Here is a tiny trained network, its code and every weight. The questions are about switching its units off for an input and a class, where a switched-off unit gives its printed mean instead of its output.

import numpy as np


def w(rows, s, z=0):
    codes = np.array(rows[::2]) - 128.0
    scale = np.full(codes.shape[1], s)
    scale[-1] = z or s
    return codes * scale


def f(y):
    return np.maximum(y, 0)


def log_softmax(a):
    a = a - a.max(-1, keepdims=True)
    return a - np.log(np.exp(a).sum(-1, keepdims=True))


def net(x, mask):
    res = np.array(x, float).reshape(1, 6) / 4 @ E
    y = f(res @ A[0][:, :-1].T + A[0][:, -1])
    res = res + np.where(mask, y, B[0][:, -1]) @ B[0][:, :-1]
    return log_softmax(res[-1] @ U[:, :-1].T + U[:, -1])


A, B = {}, {}
E = w([
[109,109,200,43,147,2,110,149,103,95],'x0',
[132,241,85,101,148,98,196,123,88,152],'x1',
[22,116,54,107,221,161,96,148,123,161],'x2',
[98,117,107,100,219,143,96,36,105,162],'x3',
[66,145,105,90,50,81,33,131,116,234],'x4',
[103,81,161,89,82,152,132,104,215,132],'x5',
],0.0084)
A[0] = w([
[104,116,139,112,59,104,97,168,167,147,157],'N0',
[141,128,157,111,41,81,105,166,148,149,42],'N1',
[94,86,151,75,134,87,90,121,129,145,238],'N2',
[86,163,98,94,152,108,116,122,98,179,63],'N3',
[158,203,78,197,85,219,164,89,144,187,240],'N4',
[238,163,176,156,116,73,152,141,50,69,143],'N5',
[108,108,44,221,165,254,97,136,117,165,190],'N6',
[206,78,181,181,93,159,164,124,195,67,251],'N7',
[124,131,123,126,174,116,103,85,79,143,138],'N8',
[193,78,181,161,93,163,173,122,194,68,208],'N9',
[114,128,150,71,83,92,67,52,139,211,153],'N10',
[60,67,131,97,161,139,147,160,163,108,51],'N11',
[151,214,99,151,111,138,208,136,128,130,180],'N12',
],0.0086,0.0016)
B[0] = w([
[110,107,140,133,76,133,97,164,170,151,183],'N0',
[119,132,116,129,76,103,54,167,153,143,181],'N1',
[111,142,135,59,140,111,103,146,149,112,192],'N2',
[160,103,114,121,134,171,176,109,162,110,186],'N3',
[177,182,31,131,134,83,101,92,110,130,224],'N4',
[184,173,134,146,158,68,134,110,63,92,229],'N5',
[84,111,73,138,128,144,9,57,143,128,243],'N6',
[144,59,141,93,115,173,138,126,169,53,250],'N7',
[139,119,80,128,134,161,140,95,153,128,172],'N8',
[131,57,138,110,119,181,137,106,164,69,241],'N9',
[76,68,116,114,134,183,35,114,184,126,210],'N10',
[125,154,110,97,156,96,90,126,126,106,171],'N11',
[180,166,120,80,156,115,161,142,130,99,198],'N12',
],0.011,0.012)
U = w([
[166,140,131,139,59,88,119,195,127,126,143],'0',
[101,125,159,170,98,149,161,135,102,164,42],'1',
[136,179,106,117,162,68,101,113,91,121,194],'2',
[144,88,210,146,152,118,181,135,79,103,39],'3',
[70,109,178,117,89,115,108,227,147,198,72],'4',
[109,54,123,105,130,207,116,112,183,103,223],'5',
[160,185,127,113,162,121,246,141,103,133,147],'6',
[101,126,104,218,117,149,101,102,115,223,2],'7',
],0.011,0.0026)

Each question gives the input, the list of numbers given to net, and the class t.
The units are the neurons (one row each of A and B). Each row of codes is followed by its name. A weight is (code - 128) times the scale printed after its matrix; where a second scale follows, it is the last column's (A, B and U).
mask holds one flag per neuron, in row order. A switched-off neuron (its flag False) gives its mean, the last column of its row in B, instead of its output. The means were averaged over made-up inputs and are rounded, as every weight is.
A unit's drop is (log p(t) with every unit on - log p(t) with that unit switched off) / (log p(t) with every unit on - log p(t) with every unit switched off).
The circuit of an input: a set's keep is (log p(t) with only the set's units on - log p(t) with every unit switched off) / (log p(t) with every unit on - log p(t) with every unit switched off). Starting from the 12 units with the biggest drops (on a tie, the unit counted first), units are removed one at a time, each time the one whose removal leaves the highest keep (on an exact tie, the one counted first), for as long as the keep stays at least 0.8.
circuit, biggest first: the units of the circuit, biggest drop first
unit that matters most: the unit with the biggest drop
k most important neurons: the k neurons with the biggest drops, biggest first
drop when u is switched off: that unit's drop, to one decimal
input [2,-7,-1,-6,6,2], class 4: unit that matters most -> N1
input [-1,7,-3,-4,1,-4], class 6: circuit, biggest first -> [N6; N12]
input [2,-3,1,5,-7,-5], class 2: circuit, biggest first -> [N10; N9]
input [-5,-1,7,0,-1,-1], class 7: 2 most important neurons -> [N7; N9]
input [-2,3,-8,-6,-5,-4], class 6: 2 most important neurons -> [N5; N12]
input [2,8,-4,4,8,-3], class 5: 2 most important neurons -> [N10; N3]
input [-5,8,-7,-1,0,2], class 6: circuit, biggest first -> [N6; N12]
input [5,3,6,-4,-4,-4], class 6: circuit, biggest first -> [N6; N10]
input [-6,0,4,0,0,-6], class 7: 2 most important neurons -> [N6; N5]
input [-2,4,-4,1,5,2], class 7: circuit, biggest first -> [N7; N9; N5]
input [8,-2,-3,7,6,-8], class 5: 4 most important neurons -> [N10; N4; N3; N8]
input [7,-8,-2,-1,-1,-8], class 3: 2 most important neurons -> [N4; N6]
input [0,2,-4,-5,-1,-6], class 6: 3 most important neurons -> [N6; N10; N12]
input [-5,4,-2,-6,3,-3], class 2: circuit, biggest first -> [N4]
input [-8,8,1,-4,8,-2], class 2: 2 most important neurons -> [N4; N12]
input [-3,6,-2,8,6,-3], class 7: 3 most important neurons -> [N7; N9; N4]
input [-7,2,5,-1,-1,-8], class 7: 2 most important neurons -> [N6; N5]
input [6,-1,7,-2,-2,-5], class 2: 2 most important neurons -> [N7; N9]
input [-1,5,2,-3,1,-7], class 6: drop when N1 is switched off -> 0.1
input [3,-3,-8,-1,4,-5], class 0: drop when N5 is switched off -> 0.2
input [-6,7,5,-8,-2,6], class 2: drop when N4 is switched off -> 0.4
input [8,1,-6,-2,8,-1], class 4: unit that matters most -> N10
